Below is a small trained network, with its code and all its weights. Each question gives an input and a class and asks what happens when units are switched off, that is, made to give their printed mean instead of their output.

import numpy as np


def w(rows, s, z=0):
    codes = np.array(rows[::2]) - 128.0
    scale = np.full(codes.shape[1], s)
    scale[-1] = z or s
    return codes * scale


def f(y):
    return y / 2 * (1 + np.tanh(0.7978845608 * (y + 0.044715 * y**3)))


def log_softmax(a):
    a = a - a.max(-1, keepdims=True)
    return a - np.log(np.exp(a).sum(-1, keepdims=True))


def net(x, mask):
    res = np.array(x, float).reshape(1, 8) / 4 @ E
    y = f(res @ A[0][:, :-1].T + A[0][:, -1])
    res = res + np.where(mask, y, B[0][:, -1]) @ B[0][:, :-1]
    return log_softmax(res[-1] @ U[:, :-1].T + U[:, -1])


A, B = {}, {}
E = w([
[161,48,116,159,198,33,82,214,195,48,101],'x0',
[129,157,155,203,4,112,62,86,196,224,102],'x1',
[54,122,54,81,49,120,190,168,206,87,220],'x2',
[128,114,137,143,114,139,116,132,114,118,139],'x3',
[140,127,130,140,114,135,130,122,129,108,135],'x4',
[137,132,126,127,120,129,140,125,131,120,126],'x5',
[123,143,124,128,142,136,124,142,135,137,121],'x6',
[126,137,122,114,146,130,121,129,142,142,118],'x7',
],0.016)
A[0] = w([
[245,120,210,125,186,156,125,106,4,147,31,249],'neuron 1',
[216,141,203,191,120,82,65,102,124,169,25,117],'neuron 2',
[157,160,179,183,38,86,92,132,184,198,99,188],'neuron 3',
[135,127,154,188,47,78,93,151,217,176,109,33],'neuron 4',
[83,128,106,59,150,191,149,97,48,89,218,254],'neuron 5',
[91,181,112,151,49,147,108,97,167,210,151,89],'neuron 6',
[117,196,191,109,84,221,162,23,39,190,69,246],'neuron 7',
],0.011,0.0073)
B[0] = w([
[205,112,201,138,205,182,41,159,82,172,102,238],'neuron 1',
[168,132,163,180,170,48,50,171,114,169,113,215],'neuron 2',
[99,93,160,147,92,13,48,69,125,200,127,222],'neuron 3',
[148,123,76,91,50,61,144,175,182,188,185,198],'neuron 4',
[111,160,76,113,163,185,216,146,128,126,102,215],'neuron 5',
[125,71,180,85,50,130,96,41,133,104,183,208],'neuron 6',
[65,128,178,177,117,251,125,36,77,85,117,254],'neuron 7',
],0.013,0.036)
U = w([
[173,206,174,143,191,231,118,88,39,202,74,142],'0',
[202,46,164,118,253,89,90,212,84,63,50,233],'1',
[126,158,203,212,99,134,64,40,64,185,55,8],'2',
[216,142,187,180,146,34,89,131,105,187,48,43],'3',
[59,240,41,82,87,213,233,86,105,183,143,157],'4',
[79,38,48,73,194,65,214,225,206,20,170,193],'5',
[70,142,168,73,33,153,160,48,171,146,213,43],'6',
[159,124,35,61,54,66,134,189,217,161,189,2],'7',
],0.012,0.0087)

Each question gives the input, the list of numbers given to net, and the class t.
The units are the neurons (one row each of A and B). Each row of codes is followed by its name. A weight is (code - 128) times the scale printed after its matrix; where a second scale follows, it is the last column's (A, B and U).
mask holds one flag per neuron, in row order. A switched-off neuron (its flag False) gives its mean, the last column of its row in B, instead of its output. The means were averaged over made-up inputs and are rounded, as every weight is.
A unit's drop is (log p(t) with every unit on - log p(t) with that unit switched off) / (log p(t) with every unit on - log p(t) with every unit switched off).
The circuit of an input: a set's keep is (log p(t) with only the set's units on - log p(t) with every unit switched off) / (log p(t) with every unit on - log p(t) with every unit switched off). Starting from all 7 units, units are removed one at a time, each time the one whose removal leaves the highest keep (on an exact tie, the one counted first), for as long as the keep stays at least 0.8.
circuit, biggest first: the units of the circuit, biggest drop first
k most important neurons: the k neurons with the biggest drops, biggest first
drop when u is switched off: that unit's drop, to one decimal
input [8,6,1,-1,-8,7,-4,7], class 7: circuit, biggest first	(neuron 4)
input [0,0,-7,4,2,-8,-1,6], class 0: 3 most important neurons	(neuron 1; neuron 3; neuron 6)
input [1,7,2,4,-1,4,8,-3], class 7: 3 most important neurons	(neuron 4; neuron 7; neuron 1)
input [6,5,0,5,4,2,5,7], class 3: 2 most important neurons	(neuron 2; neuron 3)
input [7,-2,0,6,1,4,5,4], class 1: 2 most important neurons	(neuron 4; neuron 5)
input [1,-8,-2,-3,7,3,6,-1], class 1: 2 most important neurons	(neuron 7; neuron 6)
input [-1,0,0,2,-1,-2,-8,-1], class 0: 2 most important neurons	(neuron 3; neuron 4)
input [3,5,7,0,-8,0,4,-7], class 7: 2 most important neurons	(neuron 7; neuron 4)
input [7,-3,3,5,-7,8,-1,5], class 5: 2 most important neurons	(neuron 1; neuron 2)
input [0,-2,8,-3,6,-4,8,2], class 4: 2 most important neurons	(neuron 2; neuron 5)
input [1,7,7,3,1,4,2,7], class 7: 2 most important neurons	(neuron 7; neuron 4)
input [-6,-7,1,-5,-7,0,-5,1], class 4: 2 most important neurons	(neuron 5; neuron 2)
input [3,-2,3,7,-1,6,5,2], class 5: 2 most important neurons	(neuron 1; neuron 7)
input [-3,-6,0,-7,-3,-8,-8,-7], class 0: most important neuron	(neuron 4)
input [2,1,0,-4,5,-5,-5,5], class 3: 2 most important neurons	(neuron 7; neuron 4)
input [-4,1,3,-4,1,7,2,-6], class 6: 2 most important neurons	(neuron 1; neuron 6)
input [8,7,-8,3,-7,-3,-8,-2], class 3: drop when neuron 3 is switched off	0.0
input [4,-4,3,-5,7,1,7,2], class 5: drop when neuron 1 is switched off	0.4
input [3,-7,-7,-2,-2,7,2,4], class 1: drop when neuron 7 is switched off	0.4
input [1,-6,-6,2,0,5,1,6], class 1: circuit, biggest first	(neuron 7)
input [4,-6,-3,-8,-5,2,6,-6], class 1: drop when neuron 7 is switched off	2.7
